Below are the code and all the weights of a small trained network. Each question names an input and a target symbol and asks about switching units off, where a switched-off unit gives its printed mean instead of its output.

import numpy as np


def w(rows, s, z=0):
    codes = np.array(rows[::2]) - 128.0
    scale = np.full(codes.shape[1], s)
    scale[-1] = z or s
    return codes * scale


def f(y):
    return y / 2 * (1 + np.tanh(0.7978845608 * (y + 0.044715 * y**3)))


def softmax(a):
    e = np.exp(a - a.max(-1, keepdims=True))
    return e / e.sum(-1, keepdims=True)


def log_softmax(a):
    a = a - a.max(-1, keepdims=True)
    return a - np.log(np.exp(a).sum(-1, keepdims=True))


def net(x, mask):
    ids = ['ΘΞΦβδεηλμτ'.index(c) for c in x.split()]
    T = len(ids)
    res = E[ids] + P[:T]
    u = 0
    for l in range(2):
        r = res
        for j in range(2):
            rows = slice(3 * j, 3 * j + 3)
            q, k, v = (r @ M[l][rows].T for M in (Q, K, V))
            z = softmax(np.where(np.tri(T) > 0, q @ k.T / 3**0.5, -1e9)) @ v
            o = O[l][rows]
            res = res + np.where(mask[u + j], z, o[:, -1]) @ o[:, :-1]
        u += 2
        y = f(res @ A[l][:, :-1].T + A[l][:, -1])
        res = res + np.where(mask[u : u + 4], y, B[l][:, -1]) @ B[l][:, :-1]
        u += 4
    return log_softmax(res[-1] @ U[:, :-1].T + U[:, -1])


Q, K, V, O, A, B = {}, {}, {}, {}, {}, {}
E = w([
[60,120,210,108],'Θ',
[83,58,171,103],'Ξ',
[79,40,157,80],'Φ',
[254,102,117,62],'β',
[166,83,160,211],'δ',
[121,146,67,136],'ε',
[157,37,135,175],'η',
[31,137,121,38],'λ',
[63,199,118,107],'μ',
[155,120,91,181],'τ',
],0.01)
P = w([
[126,110,2,224],'0',
[116,99,96,161],'1',
[117,112,116,135],'2',
[125,155,123,133],'3',
[132,163,128,129],'4',
[137,172,131,121],'5',
[142,182,137,122],'6',
[143,185,141,116],'7',
[150,184,141,114],'8',
[149,187,145,108],'9',
[158,170,136,103],'10',
[160,158,141,100],'11',
[166,158,140,99],'12',
],0.0052)
Q[0] = w([
[121,126,4,111],'0.h0',
[73,77,21,255],'0.h0',
[101,101,119,151],'0.h0',
[223,96,84,60],'0.h1',
[237,159,104,87],'0.h1',
[134,172,232,220],'0.h1',
],0.0086)
K[0] = w([
[144,165,233,182],'0.h0',
[42,169,192,185],'0.h0',
[134,134,129,160],'0.h0',
[195,102,140,85],'0.h1',
[191,181,146,105],'0.h1',
[103,139,255,225],'0.h1',
],0.0099)
V[0] = w([
[117,100,102,140],'0.h0',
[193,133,129,86],'0.h0',
[37,130,93,220],'0.h0',
[189,98,181,41],'0.h1',
[130,96,92,112],'0.h1',
[7,62,113,174],'0.h1',
],0.012)
O[0] = w([
[103,115,126,123,205],'0.h0',
[142,197,158,102,91],'0.h0',
[83,52,88,185,227],'0.h0',
[173,246,125,182,72],'0.h1',
[103,141,123,127,205],'0.h1',
[71,69,70,164,252],'0.h1',
],0.011,0.0016)
A[0] = w([
[103,136,120,216,104],'0.n0',
[49,190,177,63,45],'0.n1',
[69,73,117,138,7],'0.n2',
[94,221,57,251,151],'0.n3',
],0.013,0.002)
B[0] = w([
[215,86,151,70,173],'0.n0',
[99,13,187,84,178],'0.n1',
[57,234,201,185,255],'0.n2',
[11,116,190,187,151],'0.n3',
],0.012,0.0091)
Q[1] = w([
[186,164,222,100],'1.h0',
[159,72,48,125],'1.h0',
[173,232,246,110],'1.h0',
[100,120,139,149],'1.h1',
[207,39,223,237],'1.h1',
[153,95,36,57],'1.h1',
],0.012)
K[1] = w([
[72,28,146,148],'1.h0',
[141,157,60,127],'1.h0',
[41,7,168,103],'1.h0',
[134,105,125,129],'1.h1',
[225,134,232,157],'1.h1',
[118,146,134,72],'1.h1',
],0.019)
V[1] = w([
[88,32,81,217],'1.h0',
[142,102,117,96],'1.h0',
[204,131,89,161],'1.h0',
[135,147,141,45],'1.h1',
[84,2,253,95],'1.h1',
[251,99,143,215],'1.h1',
],0.0085)
O[1] = w([
[199,2,190,81,145],'1.h0',
[150,152,128,90,66],'1.h0',
[142,174,187,113,5],'1.h0',
[145,40,171,122,102],'1.h1',
[120,51,35,61,229],'1.h1',
[24,177,131,180,83],'1.h1',
],0.0085,0.014)
A[1] = w([
[162,152,189,246,76],'1.n0',
[70,189,158,37,2],'1.n1',
[143,67,139,77,99],'1.n2',
[119,198,248,82,133],'1.n3',
],0.012,0.0052)
B[1] = w([
[228,83,217,176,154],'1.n0',
[150,155,241,7,160],'1.n1',
[126,171,85,165,252],'1.n2',
[118,78,23,189,152],'1.n3',
],0.014,0.013)
U = w([
[28,70,132,165,150],'Θ',
[153,107,73,140,252],'Ξ',
[163,130,83,120,185],'Φ',
[254,138,83,105,172],'β',
[177,53,178,109,18],'δ',
[119,230,80,162,66],'ε',
[155,152,133,180,58],'η',
[161,64,149,52,9],'λ',
[112,138,162,112,72],'μ',
[127,178,148,183,80],'τ',
],0.0061,0.0044)

Each question gives the input, a string of symbols that net reads in full, and the target symbol t.
The units are the heads (3 rows each of Q, K, V and O) and the neurons (one row each of A and B). Each row of codes is followed by its name. A weight is (code - 128) times the scale printed after its matrix; where a second scale follows, it is the last column's (O, A, B and U).
mask holds one flag per unit, layer by layer, with each layer's heads first. A switched-off unit (its flag False) gives its mean, the last column of its rows in O or B, instead of its output. The means were averaged over made-up inputs and are rounded, as every weight is.
A unit's drop is (log p(t) with every unit on - log p(t) with that unit switched off) / (log p(t) with every unit on - log p(t) with every unit switched off).
unit that matters most: the unit with the biggest drop
top k neurons: the k neurons with the biggest drops, biggest first
top k neurons in layer l: the k neurons of layer l with the biggest drops, biggest first
heads that matter: for each layer, one digit per head in row order, 1 if its drop is at least 0.15 and else 0, layers parted by /
drop when u is switched off: that unit's drop, to one decimal
input δ Φ β η Φ Ξ τ, target ε: top 3 neurons	0.n1, 0.n2, 0.n0
input ε ε τ Φ η μ τ λ λ β, target β: top 3 neurons in layer 0	0.n0, 0.n2, 0.n3
input β τ μ, target μ: top 2 neurons	1.n1, 0.n2
input η β η, target η: top 3 neurons	1.n0, 0.n2, 1.n3
input β Φ ε ε ε μ λ λ Ξ τ η ε δ, target δ: top 2 neurons in layer 0	0.n2, 0.n3
input λ μ ε τ δ η β, target β: top 3 neurons in layer 0	0.n0, 0.n3, 0.n2
input η μ δ μ η Θ δ Φ Θ β τ Φ τ, target τ: top 4 neurons	0.n2, 1.n0, 0.n3, 0.n1
input η τ β Θ Ξ δ δ η ε δ μ Ξ λ, target λ: top 4 neurons	0.n1, 0.n0, 1.n1, 0.n2
input Θ η Θ ε, target Θ: unit that matters most	0.n3
input μ Θ λ δ, target Θ: heads that matter	11 / 01
input β λ η λ ε Φ ε, target ε: top 2 neurons	0.n2, 0.n3
input τ μ β ε, target ε: top 2 neurons	0.n2, 0.n1
input μ β λ λ ε Φ λ λ τ Φ δ λ μ, target μ: top 4 neurons	0.n2, 1.n1, 0.n3, 0.n0
input ε β ε λ δ μ Ξ Θ ε λ, target λ: top 4 neurons	0.n1, 1.n1, 0.n2, 0.n0
input Φ Θ Ξ Φ Ξ μ, target Θ: heads that matter	01 / 00
input Θ δ δ Ξ ε, target Θ: top 2 neurons	0.n3, 0.n0
input Ξ η Φ η δ μ Φ τ, target Θ: top neuron	0.n3
input λ μ Φ τ, target Θ: top 3 neurons in layer 0	0.n2, 0.n3, 0.n1
input ε ε λ ε ε ε δ ε λ Φ ε, target β: drop when 1.n1 is switched off	-0.1
input τ Φ μ τ τ Ξ τ η Ξ μ β Φ δ, target δ: drop when 1.h1 is switched off	1.3
input λ Θ λ δ η Φ δ Θ μ, target Θ: top neuron	0.n3
input Φ β ε Φ η, target η: drop when 1.h0 is switched off	0.8
